Here is a tiny trained network, its code and every weight. The questions are about switching its units off for an input and a class, where a switched-off unit gives its printed mean instead of its output.

import numpy as np


def w(rows, s, z=0):
    codes = np.array(rows[::2]) - 128.0
    scale = np.full(codes.shape[1], s)
    scale[-1] = z or s
    return codes * scale


def norm(h):
    return h / np.sqrt((h * h).mean(-1, keepdims=True) + 1e-5)


def f(y):
    return y / 2 * (1 + np.tanh(0.7978845608 * (y + 0.044715 * y**3)))


def log_softmax(a):
    a = a - a.max(-1, keepdims=True)
    return a - np.log(np.exp(a).sum(-1, keepdims=True))


def net(x, mask):
    res = np.array(x, float).reshape(1, 2) / 4 @ E
    u = 0
    for l in range(2):
        y = f(norm(res) @ A[l][:, :-1].T + A[l][:, -1])
        res = res + np.where(mask[u : u + 6], y, B[l][:, -1]) @ B[l][:, :-1]
        u += 6
    return log_softmax(norm(res)[-1] @ U[:, :-1].T + U[:, -1])


A, B = {}, {}
E = w([
[2,141,214,139,128,95,127,129],'x0',
[182,223,115,180,151,46,141,138],'x1',
],0.0059)
A[0] = w([
[106,89,141,90,153,196,99,160,108],'0.n1',
[2,156,189,120,154,81,118,145,1],'0.n2',
[113,142,130,79,147,113,121,161,179],'0.n3',
[195,173,117,121,164,101,112,155,246],'0.n4',
[147,171,138,133,123,50,132,150,55],'0.n5',
[42,190,175,144,124,33,144,138,60],'0.n6',
],0.0094,0.00082)
B[0] = w([
[130,81,111,133,103,202,182,118,206],'0.n1',
[129,180,161,153,80,7,135,138,254],'0.n2',
[115,126,115,179,144,133,119,123,132],'0.n3',
[152,184,105,203,112,89,148,74,207],'0.n4',
[139,73,130,93,78,154,167,114,188],'0.n5',
[67,108,124,98,194,203,43,160,242],'0.n6',
],0.013,0.0082)
A[1] = w([
[85,153,201,83,228,58,18,210,63],'1.n1',
[139,119,193,90,135,61,231,126,116],'1.n2',
[234,185,133,71,124,1,180,105,41],'1.n3',
[185,39,132,30,220,244,164,173,4],'1.n4',
[42,110,189,116,143,181,146,113,156],'1.n5',
[105,151,120,141,211,198,104,45,66],'1.n6',
],0.01,0.0018)
B[1] = w([
[45,213,102,5,191,139,45,142,255],'1.n1',
[173,50,112,77,132,180,65,158,143],'1.n2',
[167,221,66,160,139,95,123,117,199],'1.n3',
[17,146,123,95,151,203,220,110,228],'1.n4',
[209,169,77,136,110,81,109,143,188],'1.n5',
[108,85,215,171,155,101,139,163,143],'1.n6',
],0.012,0.0095)
U = w([
[108,86,244,242,196,101,120,128,96],'0',
[47,213,140,51,171,72,18,166,177],'1',
[192,237,62,197,132,76,146,84,184],'2',
[170,44,132,85,32,107,105,175,118],'3',
[59,118,112,114,134,217,238,107,164],'4',
[169,94,170,119,174,109,120,111,4],'5',
],0.011,0.0045)

Each question gives the input, the list of numbers given to net, and the class t.
The units are the neurons (one row each of A and B). Each row of codes is followed by its name. A weight is (code - 128) times the scale printed after its matrix; where a second scale follows, it is the last column's (A, B and U).
mask holds one flag per neuron, layer by layer. A switched-off neuron (its flag False) gives its mean, the last column of its row in B, instead of its output. The means were averaged over made-up inputs and are rounded, as every weight is.
A unit's drop is (log p(t) with every unit on - log p(t) with that unit switched off) / (log p(t) with every unit on - log p(t) with every unit switched off).
The circuit of an input: a set's keep is (log p(t) with only the set's units on - log p(t) with every unit switched off) / (log p(t) with every unit on - log p(t) with every unit switched off). Starting from all 12 units, units are removed one at a time, each time the one whose removal leaves the highest keep (on an exact tie, the one counted first), for as long as the keep stays at least 0.8.
circuit, biggest first: the units of the circuit, biggest drop first
top k neurons: the k neurons with the biggest drops, biggest first
top k neurons in layer l: the k neurons of layer l with the biggest drops, biggest first
drop of u: that unit's drop, to one decimal
input [0,5], class 0: top 2 neurons => 0.n2, 0.n4
input [3,-5], class 3: top neuron => 0.n1
input [0,4], class 0: circuit, biggest first => 0.n2, 1.n6, 1.n1
input [5,-7], class 3: top 2 neurons in layer 0 => 0.n1, 0.n6
input [-7,-2], class 2: top 3 neurons => 0.n6, 0.n1, 0.n5
input [2,-6], class 3: top 2 neurons => 0.n6, 1.n4
input [4,-7], class 3: top 2 neurons in layer 0 => 0.n1, 0.n6
input [2,-4], class 3: top 2 neurons in layer 0 => 0.n6, 0.n1
input [-1,-1], class 4: drop of 0.n2 => 1.4
input [4,-6], class 3: drop of 0.n1 => 0.6
input [0,-6], class 4: drop of 0.n2 => 0.1
input [-5,-2], class 4: top 2 neurons in layer 0 => 0.n2, 0.n4
